Look-ups in named tables: a row name and a column name give one cell, copied from the table.

rud:
	raro	vuzilet	sagaze	dibom	fol	duso	tob	zutapu
tela	-2.004	-0.254	-0.093	-6.751	-2.624	-1.146	-0.312	-1.688
biza	-3.060	-1.390	5.034	5.172	-1.501	-3.264	-3.129	-3.255
roraz	-1.676	-1.484	2.512	4.157	-0.112	0.027	-1.612	-1.430
mikika	-1.628	-2.458	-6.964	-4.125	-1.120	1.257	-1.421	-1.847
mukem	-4.042	-1.610	1.901	-6.082	-1.370	-1.248	-2.295	-0.627
sis	-0.549	-2.743	-1.419	4.298	-2.560	-2.234	-0.338	-2.621
ganak	-3.452	-2.129	2.540	2.729	-1.778	-4.184	-1.790	-0.037
setukuz	-2.300	-1.968	-4.865	-5.809	-2.245	-2.448	-1.788	-2.293
som	-1.501	-1.104	1.711	0.562	-1.699	-2.274	-2.078	-2.248
fik	-2.094	-1.096	-4.247	-3.911	-1.145	-1.785	-2.023	-2.100
fer	1.579	-2.861	2.192	1.195	-3.670	1.633	-1.762	-3.901
zisuko	-3.395	-2.629	0.894	4.747	-1.749	-5.018	-1.884	0.301

roraz, tob => -1.612
biza, dibom => 5.172
mukem, vuzilet => -1.610
mikika, vuzilet => -2.458
biza, sagaze => 5.034
som, sagaze => 1.711
fer, raro => 1.579
mikika, sagaze => -6.964
fik, raro => -2.094
setukuz, tob => -1.788
roraz, zutapu => -1.430
roraz, vuzilet => -1.484

Table bog
fields: figemes, liko, febenag, gak, mugeron
rudina: [77, 102, 86, 102, 106]
rakomop: [179, 57, 162, 200, 144]
moleso: [147, 193, 139, 146, 37]
gasin: [119, 163, 97, 60, 198]
gan: [246, 107, 136, 113, 165]

What is the mugeron of rakomop in bog? 144
What is the febenag of gasin in bog? 97
What is the mugeron of moleso in bog? 37
What is the mugeron of gasin in bog? 198
What is the liko of rakomop in bog? 57
What is the figemes of rudina in bog? 77
What is the figemes of moleso in bog? 147

guki:
fields: funivu, midagef, tifipep, mov, gasiri, vudeda, sotemuz, diza
rovesu: [5.945, 44.255, -40.064, 53.538, 19.206, -8.954, 17.888, -24.771]
duz: [23.074, 7.068, 21.876, 8.568, 16.404, 1.004, 28.181, 29.397]
gov: [36.415, 1.339, -6.153, 35.992, 12.241, 3.467, 18.301, -34.279]
siden: [5.620, -22.470, 34.981, -8.631, 1.863, 44.173, 1.960, -8.145]
fuv: [-5.466, 25.979, 18.966, -19.069, 25.180, -11.201, 27.527, -6.547]
pak: [30.090, -39.768, 57.140, -19.867, 24.391, -1.051, 15.926, 45.400]
sas: [-8.619, 29.247, -4.796, -58.468, 50.857, 16.318, -16.650, 4.839]
zofil: [-11.406, 27.552, -16.051, 4.486, 18.247, -9.177, 50.782, -4.911]
telopir: [-23.622, 6.794, 22.351, -18.272, -18.929, 20.702, -9.996, -13.136]
kide: [-2.705, 23.417, 0.378, 7.945, -42.741, 19.470, 1.183, -1.760]
zar: [5.174, 2.448, 43.901, -19.065, 37.458, -37.600, 47.925, 7.900]
lal: [-14.862, 34.221, -14.401, 56.854, -18.366, 48.373, -3.813, 22.201]
faro: [-6.721, 16.953, 43.067, 6.884, 16.323, 2.158, -5.817, -26.469]

tifipep of siden = 34.981
mov of kide = 7.945
diza of kide = -1.760
gasiri of telopir = -18.929
midagef of rovesu = 44.255
diza of zofil = -4.911
mov of pak = -19.867
vudeda of kide = 19.470
midagef of kide = 23.417
tifipep of duz = 21.876
sotemuz of sas = -16.650
diza of fuv = -6.547
vudeda of fuv = -11.201
vudeda of sas = 16.318
tifipep of telopir = 22.351
gasiri of pak = 24.391
midagef of duz = 7.068
gasiri of zofil = 18.247
vudeda of siden = 44.173
Row with the largest funivu: gov

sodup.csv
,gog,gaz,lag,posotok,vor,zop,fid,des
zuf,160,120,162,130,169,117,87,109
dosedud,192,148,146,154,142,117,109,177
pob,111,100,62,171,59,134,206,152

What is the zop of zuf in sodup? 117
What is the zop of dosedud in sodup? 117
What is the fid of pob in sodup? 206
What is the posotok of dosedud in sodup? 154
What is the vor of zuf in sodup? 169
What is the vor of pob in sodup? 59
What is the posotok of pob in sodup? 171
What is the gaz of pob in sodup? 100

bibutu:
columns: tudi, bib, lesisam, namufur, fadivef, votid
mubam: [-62927, -67018, -85183, -84773, -63317, -89048]
mizure: [-75530, -81045, -90006, -89943, -72521, -92180]
bak: [-77884, -65408, -83642, -87961, -63845, -86092]
ger: [-76235, -80887, -58974, -62526, -10296, -60803]
vib: [-56703, -67512, -84361, -72454, -16212, -92430]
putulek: [-77228, -81187, -85312, -89497, -75522, -92724]
gen: [-76178, -74078, -84609, -79129, -67454, -87770]
pazoneb: [41162, -66494, -88937, -66485, 58443, -91311]
mepak: [-60004, -41076, -39291, -80198, -73581, -92251]
monus: [-78105, -28561, -74094, -90099, -64739, -76363]

pazoneb, fadivef -> 58443
vib, lesisam -> -84361
mubam, namufur -> -84773
mubam, bib -> -67018
vib, fadivef -> -16212
bak, lesisam -> -83642
vib, tudi -> -56703
vib, namufur -> -72454
mepak, votid -> -92251
pazoneb, votid -> -91311
putulek, lesisam -> -85312
putulek, bib -> -81187
monus, lesisam -> -74094
mubam, fadivef -> -63317
mizure, tudi -> -75530
mizure, namufur -> -89943
ger, tudi -> -76235
Row with the largest tudi: pazoneb

zezanas =
|  | gepodo | reta | dupok | dakipak | zop | moruso |
|---|---|---|---|---|---|---|
| mazet | 121 | 78 | 79 | 98 | 238 | 44 |
| gef | 94 | 140 | 189 | 95 | 121 | 184 |
| togaki | 112 | 128 | 89 | 121 | 219 | 117 |
| kizor | 237 | 130 | 193 | 231 | 213 | 242 |
| gub | 192 | 85 | 248 | 110 | 61 | 157 |
| rorel | 91 | 101 | 136 | 211 | 94 | 142 |

reta of togaki = 128
zop of rorel = 94
zop of mazet = 238
gepodo of gef = 94
moruso of togaki = 117
dupok of gub = 248
dakipak of togaki = 121
zop of togaki = 219
reta of rorel = 101
dakipak of kizor = 231
dakipak of rorel = 211
moruso of kizor = 242

pegit =
         bor  dabu  zum  maf  senu
sipa     192   156   81  227   190
ded      127   175  101   94   177
mosa     154   209  143  201   132
kaleb    164   155  114  187   124
sulog    115   195   84  107   180
kogo     154   178  113  132   150
togib    119   181  100   68   160
futivo   109    85  191  144    98
zuzo     117   184  104  109   153
luvevaf  188   104  203   89   177
lod      201   157  196  111   208
dimo     100    73  154  172   110
los      171    77   52  171    56

What is the maf of togib in pegit? 68
What is the senu of togib in pegit? 160
What is the maf of zuzo in pegit? 109
What is the dabu of lod in pegit? 157
What is the dabu of futivo in pegit? 85
What is the dabu of zuzo in pegit? 184
What is the dabu of kaleb in pegit? 155
What is the bor of zuzo in pegit? 117
What is the zum of luvevaf in pegit? 203
What is the maf of kogo in pegit? 132
What is the bor of sipa in pegit? 192
What is the bor of los in pegit? 171
What is the maf of luvevaf in pegit? 89
What is the senu of ded in pegit? 177
What is the bor of ded in pegit? 127
What is the dabu of los in pegit? 77
What is the senu of lod in pegit? 208
What is the maf of dimo in pegit? 172
What is the senu of los in pegit? 56
What is the dabu of sipa in pegit? 156

pup:
,beradu,seme,fotem,buselol
bimuda,158,102,185,83
guvabam,40,154,104,199
safura,205,99,132,91
fip,135,120,172,105
reze,188,188,76,165

buselol of fip: 105
seme of fip: 120
fotem of bimuda: 185
beradu of safura: 205
beradu of fip: 135
fotem of safura: 132
buselol of reze: 165
seme of bimuda: 102
beradu of reze: 188
seme of reze: 188
fotem of reze: 76
seme of guvabam: 154
Which row has the largest seme? reze

Table zov
	tazef	kaguza	fon	silek	nutigeg	bezo	nevime	lotoza	tavok
nes	67	164	124	66	88	209	106	89	73
midemi	189	103	230	203	207	121	62	155	45
fiv	189	66	93	235	162	131	173	239	125
ras	221	177	171	103	187	158	194	252	211
ramiba	60	28	221	146	147	32	147	129	32
fozokov	171	166	210	37	177	153	217	52	228
kop	94	120	136	84	242	37	113	70	107
rad	100	63	82	198	202	110	107	228	46

What is the nevime of rad in zov?
107
What is the tavok of ras in zov?
211
What is the nutigeg of nes in zov?
88
What is the silek of fozokov in zov?
37
What is the silek of fiv in zov?
235
What is the lotoza of nes in zov?
89
What is the tazef of rad in zov?
100
What is the nutigeg of kop in zov?
242
What is the nevime of nes in zov?
106
What is the fon of rad in zov?
82
What is the fon of ras in zov?
171
What is the bezo of ramiba in zov?
32
What is the fon of nes in zov?
124
What is the kaguza of fozokov in zov?
166
What is the nevime of fiv in zov?
173

